Below are the code and all the weights of a small trained network. Each question names an input and a class and asks about switching units off, where a switched-off unit gives its printed mean instead of its output.

import numpy as np


def w(rows, s, z=0):
    codes = np.array(rows[::2]) - 128.0
    scale = np.full(codes.shape[1], s)
    scale[-1] = z or s
    return codes * scale


def f(y):
    return y / 2 * (1 + np.tanh(0.7978845608 * (y + 0.044715 * y**3)))


def log_softmax(a):
    a = a - a.max(-1, keepdims=True)
    return a - np.log(np.exp(a).sum(-1, keepdims=True))


def net(x, mask):
    res = np.array(x, float).reshape(1, 3) / 4 @ E
    y = f(res @ A[0][:, :-1].T + A[0][:, -1])
    res = res + np.where(mask, y, B[0][:, -1]) @ B[0][:, :-1]
    return log_softmax(res[-1] @ U[:, :-1].T + U[:, -1])


A, B = {}, {}
E = w([
[184,116,72,151,179,123,193,145,6,118,123],'x0',
[213,196,145,182,154,118,90,200,179,232,101],'x1',
[149,110,239,226,216,93,79,118,117,151,182],'x2',
],0.013)
A[0] = w([
[145,131,19,114,147,174,212,115,2,107,88,254],'N0',
[141,111,7,73,75,169,172,150,116,182,65,99],'N1',
[202,205,43,151,78,84,145,177,87,156,79,205],'N2',
[49,136,213,186,200,118,66,118,97,120,249,175],'N3',
[95,33,66,99,82,179,205,108,66,135,143,143],'N4',
[111,170,153,81,116,46,123,112,150,164,63,139],'N5',
[75,120,135,39,87,184,55,110,149,96,110,161],'N6',
[166,87,250,176,169,126,73,109,142,103,164,194],'N7',
[176,67,105,200,147,155,77,205,65,124,196,188],'N8',
[115,125,118,159,145,69,110,100,205,126,131,184],'N9',
[59,137,102,109,96,205,90,110,202,70,99,228],'N10',
[92,80,108,80,73,102,169,59,116,69,192,177],'N11',
[60,82,101,87,106,184,107,66,77,81,94,186],'N12',
],0.0093,0.0035)
B[0] = w([
[238,36,94,163,141,102,167,168,139,70,151,254],'N0',
[161,186,105,109,190,122,184,159,84,74,107,216],'N1',
[135,15,69,150,198,255,138,124,175,104,161,205],'N2',
[169,179,196,146,98,86,94,59,124,72,64,252],'N3',
[179,111,90,152,113,72,180,196,92,112,135,219],'N4',
[74,155,159,114,170,135,96,151,145,146,141,161],'N5',
[57,178,94,134,90,128,133,109,145,66,145,200],'N6',
[149,106,180,91,92,94,50,31,164,158,77,251],'N7',
[172,140,167,97,135,143,137,128,187,97,6,206],'N8',
[129,186,196,109,104,161,114,108,146,178,157,174],'N9',
[49,226,101,115,83,100,190,92,168,157,190,209],'N10',
[157,152,150,138,6,77,121,195,123,175,149,218],'N11',
[166,167,63,174,55,62,114,172,143,126,153,213],'N12',
],0.0092,0.017)
U = w([
[115,110,150,153,124,190,39,180,181,249,172,185],'0',
[181,111,102,138,96,86,171,182,113,116,163,82],'1',
[106,84,140,69,142,124,140,126,95,162,121,1],'2',
[164,130,203,127,134,94,85,62,153,135,76,211],'3',
[170,91,101,114,248,212,186,149,141,96,90,123],'4',
[35,188,109,98,91,140,160,89,159,132,152,133],'5',
],0.011,0.003)

Each question gives the input, the list of numbers given to net, and the class t.
The units are the neurons (one row each of A and B). Each row of codes is followed by its name. A weight is (code - 128) times the scale printed after its matrix; where a second scale follows, it is the last column's (A, B and U).
mask holds one flag per neuron, in row order. A switched-off neuron (its flag False) gives its mean, the last column of its row in B, instead of its output. The means were averaged over made-up inputs and are rounded, as every weight is.
A unit's drop is (log p(t) with every unit on - log p(t) with that unit switched off) / (log p(t) with every unit on - log p(t) with every unit switched off).
unit that matters most: the unit with the biggest drop
top k neurons: the k neurons with the biggest drops, biggest first
drop when u is switched off: that unit's drop, to one decimal
input [-4,-5,-3], class 5: unit that matters most => N10
input [-3,-1,-6], class 5: top 2 neurons => (N10, N6)
input [-3,3,-7], class 5: top 2 neurons => (N10, N0)
input [-1,6,-1], class 0: top 2 neurons => (N0, N1)
input [-6,-7,-8], class 1: top 2 neurons => (N4, N12)
input [8,-2,2], class 4: top 2 neurons => (N8, N11)
input [-5,5,-8], class 5: drop when N10 is switched off => 0.3
input [-4,4,-8], class 5: drop when N10 is switched off => 0.7
input [-5,3,0], class 5: drop when N11 is switched off => 0.1
input [-1,6,1], class 0: drop when N3 is switched off => 0.4
